Here is a tiny trained network, its code and every weight. The questions are about switching its units off for an input and a target symbol, where a switched-off unit gives its printed mean instead of its output.

import numpy as np


def w(rows, s, z=0):
    codes = np.array(rows[::2]) - 128.0
    scale = np.full(codes.shape[1], s)
    scale[-1] = z or s
    return codes * scale


def norm(h):
    return h / np.sqrt((h * h).mean(-1, keepdims=True) + 1e-5)


def f(y):
    return y / 2 * (1 + np.tanh(0.7978845608 * (y + 0.044715 * y**3)))


def softmax(a):
    e = np.exp(a - a.max(-1, keepdims=True))
    return e / e.sum(-1, keepdims=True)


def log_softmax(a):
    a = a - a.max(-1, keepdims=True)
    return a - np.log(np.exp(a).sum(-1, keepdims=True))


def net(x, mask):
    ids = ['αβγδεζθμξπστψω'.index(c) for c in x.split()]
    T = len(ids)
    res = E[ids] + P[:T]
    r = norm(res)
    for j in range(2):
        rows = slice(2 * j, 2 * j + 2)
        q, k, v = (r @ M[0][rows].T for M in (Q, K, V))
        z = softmax(np.where(np.tri(T) > 0, q @ k.T / 2**0.5, -1e9)) @ v
        o = O[0][rows]
        res = res + np.where(mask[j], z, o[:, -1]) @ o[:, :-1]
    y = f(norm(res) @ A[0][:, :-1].T + A[0][:, -1])
    res = res + np.where(mask[2:10], y, B[0][:, -1]) @ B[0][:, :-1]
    return log_softmax(norm(res)[-1] @ U[:, :-1].T + U[:, -1])


Q, K, V, O, A, B = {}, {}, {}, {}, {}, {}
E = w([
[67,152,163,208],'α',
[162,63,88,192],'β',
[121,86,85,107],'γ',
[208,118,8,156],'δ',
[81,95,110,59],'ε',
[114,136,110,89],'ζ',
[120,187,96,63],'θ',
[123,135,149,119],'μ',
[131,199,6,113],'ξ',
[108,129,157,151],'π',
[106,178,100,118],'σ',
[148,106,143,109],'τ',
[146,88,45,139],'ψ',
[77,156,144,107],'ω',
],0.02)
P = w([
[128,148,211,138],'0',
[177,102,81,204],'1',
[134,154,204,135],'2',
[169,99,76,201],'3',
[134,155,204,135],'4',
[160,97,75,202],'5',
[135,156,201,134],'6',
[2,153,61,126],'7',
[160,153,160,125],'8',
[117,102,33,228],'9',
],0.0075)
Q[0] = w([
[123,177,162,87],'head 0',
[23,110,238,162],'head 0',
[195,154,117,58],'head 1',
[220,71,222,254],'head 1',
],0.0081)
K[0] = w([
[122,177,180,115],'head 0',
[121,167,187,179],'head 0',
[153,250,106,114],'head 1',
[195,138,192,175],'head 1',
],0.012)
V[0] = w([
[112,89,122,132],'head 0',
[153,253,153,170],'head 0',
[53,196,64,99],'head 1',
[192,47,221,170],'head 1',
],0.0055)
O[0] = w([
[75,58,2,63,128],'head 0',
[186,119,51,135,169],'head 0',
[121,203,191,124,248],'head 1',
[178,196,83,99,7],'head 1',
],0.0068,0.0017)
A[0] = w([
[181,161,110,123,117],'neuron 0',
[129,119,201,101,148],'neuron 1',
[218,115,129,188,90],'neuron 2',
[151,174,128,103,135],'neuron 3',
[171,189,147,130,98],'neuron 4',
[154,163,17,180,105],'neuron 5',
[118,83,93,58,253],'neuron 6',
[164,104,176,8,101],'neuron 7',
],0.012,0.0042)
B[0] = w([
[225,132,120,75,147],'neuron 0',
[189,51,111,86,177],'neuron 1',
[40,51,189,199,184],'neuron 2',
[213,151,110,216,152],'neuron 3',
[168,180,141,142,161],'neuron 4',
[139,134,80,104,254],'neuron 5',
[67,204,135,91,217],'neuron 6',
[90,2,72,58,175],'neuron 7',
],0.0086,0.0056)
U = w([
[169,125,203,213,105],'α',
[96,105,105,129,254],'β',
[65,163,74,126,164],'γ',
[223,85,142,114,192],'δ',
[80,90,119,61,22],'ε',
[138,178,227,82,173],'ζ',
[213,251,171,147,65],'θ',
[180,110,70,149,117],'μ',
[207,189,121,64,92],'ξ',
[141,57,151,196,85],'π',
[170,218,92,135,70],'σ',
[126,63,133,99,67],'τ',
[147,54,106,102,56],'ψ',
[79,178,192,195,84],'ω',
],0.017,0.0067)

Each question gives the input, a string of symbols that net reads in full, and the target symbol t.
The units are the heads (2 rows each of Q, K, V and O) and the neurons (one row each of A and B). Each row of codes is followed by its name. A weight is (code - 128) times the scale printed after its matrix; where a second scale follows, it is the last column's (O, A, B and U).
mask holds one flag per unit, heads first, then neurons. A switched-off unit (its flag False) gives its mean, the last column of its rows in O or B, instead of its output. The means were averaged over made-up inputs and are rounded, as every weight is.
A unit's drop is (log p(t) with every unit on - log p(t) with that unit switched off) / (log p(t) with every unit on - log p(t) with every unit switched off).
The circuit of an input: a set's keep is (log p(t) with only the set's units on - log p(t) with every unit switched off) / (log p(t) with every unit on - log p(t) with every unit switched off). Starting from all 10 units, units are removed one at a time, each time the one whose removal leaves the highest keep (on an exact tie, the one counted first), for as long as the keep stays at least 0.8.
units of the circuit, in order: the units of the circuit, biggest drop first
k most important neurons: the k neurons with the biggest drops, biggest first
which heads matter: for each layer, one digit per head in row order, 1 if its drop is at least 0.15 and else 0, layers parted by /
drop of u: that unit's drop, to one decimal
input ξ σ ψ σ μ, target δ: units of the circuit, in order : [neuron 1]
input γ μ β θ μ τ, target β: units of the circuit, in order : [head 1; neuron 2; neuron 6]
input ω μ μ ω μ ω, target ω: units of the circuit, in order : [head 1; neuron 7]
input μ τ ω θ, target θ: units of the circuit, in order : [head 1; neuron 3; head 0; neuron 4]
input γ μ β ζ μ ε γ ξ ε τ, target γ: which heads matter : 11
input ω μ δ ω ω μ, target μ: which heads matter : 01
input γ δ σ δ ε γ, target γ: units of the circuit, in order : [neuron 6; neuron 7]
input γ μ δ τ ζ μ, target γ: 2 most important neurons : [neuron 2; neuron 1]
input δ γ μ ω μ α γ θ σ, target θ: which heads matter : 00
input ω ψ ξ δ π, target α: units of the circuit, in order : [neuron 6; head 0]
input ω σ σ μ π δ μ μ, target ω: 2 most important neurons : [neuron 7; neuron 5]
input τ ω ω μ, target μ: drop of neuron 5 : 0.6
input τ σ γ γ ψ, target γ: drop of neuron 4 : 0.0
input γ θ ω μ, target γ: drop of neuron 5 : 0.4
input θ ω δ ε δ ω, target ω: drop of neuron 5 : 0.5
